[[116 134 130 136 141 125 130 128]
 [110 125 129 141 144 132 135 142]
 [130 124 117 127 125 136 107 130]
 [137 134 141 133 123 140 124 124]
 [140 133 145 138 130 125 134 120]]
:
[[130 124 117 127 125 136 107 130]
 [110 125 129 141 144 132 135 142]
 [116 134 130 136 141 125 130 128]
 [137 134 141 133 123 140 124 124]
 [140 133 145 138 130 125 134 120]]

[[105 141 143 136 113 128]
 [112 108 133 129 146 129]
 [153 137 120 123 116 129]]
:
[[153 137 120 123 116 129]
 [112 108 133 129 146 129]
 [105 141 143 136 113 128]]

[[109 112 114 127 115 134 148 115 108 111]
 [100 111 112 129 108 132 152 117 109 111]
 [155 146 145 127 145 124 106 140 147 142]]
:
[[100 111 112 129 108 132 152 117 109 111]
 [109 112 114 127 115 134 148 115 108 111]
 [155 146 145 127 145 124 106 140 147 142]]

[[118 124 129 137 140 117 133 121 129 120 111 135 124 122 106 143]
 [117 126 120 137 133 122 129 122 132 121 112 129 129 121 107 139]
 [131 126 127 129 125 130 125 127 128 132 137 126 134 127 135 123]]
:
[[117 126 120 137 133 122 129 122 132 121 112 129 129 121 107 139]
 [131 126 127 129 125 130 125 127 128 132 137 126 134 127 135 123]
 [118 124 129 137 140 117 133 121 129 120 111 135 124 122 106 143]]

[[133 103 129 122 143 151 125 131]
 [131 140 115 117 130 150 123 132]]
:
[[131 140 115 117 130 150 123 132]
 [133 103 129 122 143 151 125 131]]

[[113 107 136 109 113 127 134 139 117]
 [143 150 126 149 126 119 133 105 148]]
:
[[143 150 126 149 126 119 133 105 148]
 [113 107 136 109 113 127 134 139 117]]
---
[[117 122 148]
 [122 122 115]
 [104 115 136]
 [115 113 148]
 [118 102 136]
 [155 126 123]
 [137 143 145]]
:
[[117 122 104 115 118 155 137]
 [122 122 115 113 102 126 143]
 [148 115 136 148 136 123 145]]

[[135 122 128 149 119 142 128 130 122 114]
 [136 124 130 124 110 123 131 123 136 155]
 [100 132 121 146 102 124 126 122 138 124]]
:
[[135 136 100]
 [122 124 132]
 [128 130 121]
 [149 124 146]
 [119 110 102]
 [142 123 124]
 [128 131 126]
 [130 123 122]
 [122 136 138]
 [114 155 124]]

[[137 127 122 130 122 135 128 127 141 126]
 [126 127 112 130 123 130 128 137 150 125]]
:
[[137 126]
 [127 127]
 [122 112]
 [130 130]
 [122 123]
 [135 130]
 [128 128]
 [127 137]
 [141 150]
 [126 125]]

[[129 131 137 124 121 126 133 128 120 135 128 136 128 155 125]
 [138 129 137 124 121 125 122 128 120 135 128 136 128 119 128]]
:
[[129 138]
 [131 129]
 [137 137]
 [124 124]
 [121 121]
 [126 125]
 [133 122]
 [128 128]
 [120 120]
 [135 135]
 [128 128]
 [136 136]
 [128 128]
 [155 119]
 [125 128]]

[[128 128 129 122 143 127 127 130 124 132 129 138 128]
 [145 144 119 138 128 124 138 141 135 135 132 131 131]
 [143 123 127 147 123 126 115 133 129 132 114 132 146]
 [128 135 138 121 129 123 131 114 134 132 149 117 126]
 [117 115 132 136 103 136 124 123 122 105 108 115 135]
 [112 123 127 123 110 133 133 122 130 119 129 114 114]]
:
[[128 145 143 128 117 112]
 [128 144 123 135 115 123]
 [129 119 127 138 132 127]
 [122 138 147 121 136 123]
 [143 128 123 129 103 110]
 [127 124 126 123 136 133]
 [127 138 115 131 124 133]
 [130 141 133 114 123 122]
 [124 135 129 134 122 130]
 [132 135 132 132 105 119]
 [129 132 114 149 108 129]
 [138 131 132 117 115 114]
 [128 131 146 126 135 114]]

[[106 104 106 149 145 106 119 141 105]
 [138 143 148 146 127 141 124 147 149]]
:
[[106 138]
 [104 143]
 [106 148]
 [149 146]
 [145 127]
 [106 141]
 [119 124]
 [141 147]
 [105 149]]

[[118 136]
 [151 120]
 [127 135]
 [123 123]
 [123 133]]
:
[[118 151 127 123 123]
 [136 120 135 123 133]]

[[124 123 126 137]
 [128 139 128 150]]
:
[[124 128]
 [123 139]
 [126 128]
 [137 150]]

[[153 126 149 113]
 [127 144 143 138]
 [135 143 149 142]]
:
[[153 127 135]
 [126 144 143]
 [149 143 149]
 [113 138 142]]
